Here is a tiny trained network, its code and every weight. The questions are about switching its units off for an input and a target symbol, where a switched-off unit gives its printed mean instead of its output.

import numpy as np


def w(rows, s, z=0):
    codes = np.array(rows[::2]) - 128.0
    scale = np.full(codes.shape[1], s)
    scale[-1] = z or s
    return codes * scale


def norm(h):
    return h / np.sqrt((h * h).mean(-1, keepdims=True) + 1e-5)


def f(y):
    return y / 2 * (1 + np.tanh(0.7978845608 * (y + 0.044715 * y**3)))


def softmax(a):
    e = np.exp(a - a.max(-1, keepdims=True))
    return e / e.sum(-1, keepdims=True)


def log_softmax(a):
    a = a - a.max(-1, keepdims=True)
    return a - np.log(np.exp(a).sum(-1, keepdims=True))


def net(x, mask):
    ids = ['ΘΠΣΦΩαβγεζηλμξτψ'.index(c) for c in x.split()]
    T = len(ids)
    res = E[ids] + P[:T]
    u = 0
    for l in range(2):
        q, k, v = (norm(res) @ M[l].T for M in (Q, K, V))
        z = softmax(np.where(np.tri(T) > 0, q @ k.T / 2**0.5, -1e9)) @ v
        res = res + np.where(mask[u], z, O[l][:, -1]) @ O[l][:, :-1]
        u += 1
        y = f(norm(res) @ A[l][:, :-1].T + A[l][:, -1])
        res = res + np.where(mask[u : u + 4], y, B[l][:, -1]) @ B[l][:, :-1]
        u += 4
    return log_softmax(norm(res)[-1] @ U[:, :-1].T + U[:, -1])


Q, K, V, O, A, B = {}, {}, {}, {}, {}, {}
E = w([
[35,132,134,88,60],'Θ',
[77,143,156,96,114],'Π',
[110,72,154,179,141],'Σ',
[140,130,194,137,159],'Φ',
[138,130,193,186,157],'Ω',
[106,139,167,169,137],'α',
[197,115,44,120,215],'β',
[87,66,66,46,51],'γ',
[68,105,158,102,38],'ε',
[198,171,121,208,178],'ζ',
[101,231,179,157,108],'η',
[141,159,158,83,66],'λ',
[121,167,107,113,129],'μ',
[214,56,98,108,135],'ξ',
[64,74,55,131,188],'τ',
[249,206,163,88,1],'ψ',
],0.0077)
P = w([
[145,106,134,158,116],'0',
[144,254,64,72,142],'1',
[144,112,136,149,134],'2',
[132,93,94,184,66],'3',
[81,164,138,72,145],'4',
[151,114,137,148,134],'5',
[134,98,95,182,57],'6',
[106,144,152,71,181],'7',
[153,116,138,147,134],'8',
[137,106,101,182,60],'9',
[121,152,171,79,200],'10',
[151,117,140,147,133],'11',
],0.012)
Q[0] = w([
[72,105,229,30,254],'0.h1',
[136,98,80,192,71],'0.h1',
],0.0048)
K[0] = w([
[121,135,129,243,46],'0.h1',
[177,60,183,2,168],'0.h1',
],0.0063)
V[0] = w([
[129,225,174,166,41],'0.h1',
[252,190,166,73,88],'0.h1',
],0.0027)
O[0] = w([
[115,254,198,108,134,255],'0.h1',
[207,126,118,157,13,188],'0.h1',
],0.0053,0.00096)
A[0] = w([
[164,120,111,194,167,190],'0.n1',
[165,199,90,197,66,170],'0.n2',
[71,168,153,2,139,244],'0.n3',
[167,113,124,170,144,3],'0.n4',
],0.0092,0.0026)
B[0] = w([
[102,181,76,91,90,191],'0.n1',
[86,106,109,60,69,254],'0.n2',
[221,205,110,79,254,255],'0.n3',
[114,85,69,185,97,135],'0.n4',
],0.0065,0.0055)
Q[1] = w([
[172,173,211,158,152],'1.h1',
[116,143,69,2,47],'1.h1',
],0.006)
K[1] = w([
[116,190,254,139,103],'1.h1',
[170,123,79,40,93],'1.h1',
],0.007)
V[1] = w([
[150,120,143,76,123],'1.h1',
[255,126,192,159,115],'1.h1',
],0.0059)
O[1] = w([
[98,62,58,42,117,242],'1.h1',
[253,103,173,138,124,1],'1.h1',
],0.0047,0.00077)
A[1] = w([
[116,74,165,227,155,62],'1.n1',
[23,42,123,76,88,179],'1.n2',
[1,134,177,32,239,1],'1.n3',
[89,172,86,245,107,117],'1.n4',
],0.0058,0.0024)
B[1] = w([
[253,155,5,104,103,103],'1.n1',
[155,65,180,158,248,253],'1.n2',
[152,183,22,61,33,172],'1.n3',
[94,156,183,141,199,168],'1.n4',
],0.0056,0.0031)
U = w([
[160,211,88,30,164,216],'Θ',
[174,171,160,91,222,223],'Π',
[154,130,95,234,208,32],'Σ',
[253,126,190,178,112,25],'Φ',
[166,194,177,243,126,114],'Ω',
[41,150,219,193,194,122],'α',
[153,107,13,152,186,21],'β',
[149,6,121,90,225,3],'γ',
[142,55,237,133,180,52],'ε',
[87,197,56,184,95,75],'ζ',
[48,191,204,107,81,50],'η',
[160,112,173,82,86,148],'λ',
[27,90,82,53,115,166],'μ',
[213,45,73,149,89,137],'ξ',
[41,79,68,160,220,85],'τ',
[169,125,144,106,35,119],'ψ',
],0.013,0.0034)

Each question gives the input, a string of symbols that net reads in full, and the target symbol t.
The units are the heads (2 rows each of Q, K, V and O) and the neurons (one row each of A and B). Each row of codes is followed by its name. A weight is (code - 128) times the scale printed after its matrix; where a second scale follows, it is the last column's (O, A, B and U).
mask holds one flag per unit, layer by layer, with each layer's heads first. A switched-off unit (its flag False) gives its mean, the last column of its rows in O or B, instead of its output. The means were averaged over made-up inputs and are rounded, as every weight is.
A unit's drop is (log p(t) with every unit on - log p(t) with that unit switched off) / (log p(t) with every unit on - log p(t) with every unit switched off).
The circuit of an input: a set's keep is (log p(t) with only the set's units on - log p(t) with every unit switched off) / (log p(t) with every unit on - log p(t) with every unit switched off). Starting from all 10 units, units are removed one at a time, each time the one whose removal leaves the highest keep (on an exact tie, the one counted first), for as long as the keep stays at least 0.8.
circuit, biggest first: the units of the circuit, biggest drop first
most important unit: the unit with the biggest drop
k most important neurons: the k neurons with the biggest drops, biggest first
top k neurons in layer l: the k neurons of layer l with the biggest drops, biggest first
input ψ ξ α μ μ λ, target λ: most important unit : 0.n3
input Π τ μ Ω λ μ β, target μ: circuit, biggest first : [0.n2; 0.n3; 1.h1]
input Φ μ Θ μ ψ ζ, target ζ: circuit, biggest first : [0.n3; 0.n1]
input α τ ψ Π Φ τ Π α α μ Σ, target Θ: top 3 neurons in layer 1 : [1.n3; 1.n2; 1.n4]
input ε ξ Σ, target Σ: 3 most important neurons : [0.n2; 1.n1; 1.n4]
input ξ Π ε, target ε: circuit, biggest first : [0.n3; 1.n2]
input η ε τ μ Ω α ε γ ζ, target ζ: 3 most important neurons : [0.n1; 0.n3; 1.n2]
input α γ Φ α μ β, target β: circuit, biggest first : [0.n3; 0.n1; 0.n2]
input α α Φ, target Φ: circuit, biggest first : [0.n2; 0.n3; 1.n1]
input ψ ζ τ Σ, target τ: top 2 neurons in layer 0 : [0.n1; 0.n3]
input Π λ Π ξ τ Ω, target Ω: circuit, biggest first : [0.n2; 0.n3; 0.n1]
input η τ μ Σ, target τ: 3 most important neurons : [1.n2; 1.n4; 0.n1]
input γ ζ Θ λ ψ Φ Φ Θ, target Π: 2 most important neurons : [0.n3; 0.n2]
input α α β α Φ η ζ η Ω η, target η: top 2 neurons in layer 0 : [0.n2; 0.n4]
input Σ Ω μ ξ ζ ψ μ ψ γ τ τ α, target α: top neuron in layer 0 : [0.n3]
input Φ μ μ α, target μ: 2 most important neurons : [0.n2; 0.n1]
input Ω α ε Ω μ γ τ μ Ω, target Ω: top 2 neurons in layer 0 : [0.n2; 0.n3]
input ζ Ω Θ, target Θ: 2 most important neurons : [0.n3; 1.n3]
input ψ Φ ζ γ ζ Σ α λ β, target β: top 3 neurons in layer 0 : [0.n3; 0.n1; 0.n4]
input Φ Ω Π γ β ζ μ, target μ: circuit, biggest first : [0.n2]
input μ η β ξ ζ γ, target γ: 2 most important neurons : [1.n2; 0.n3]
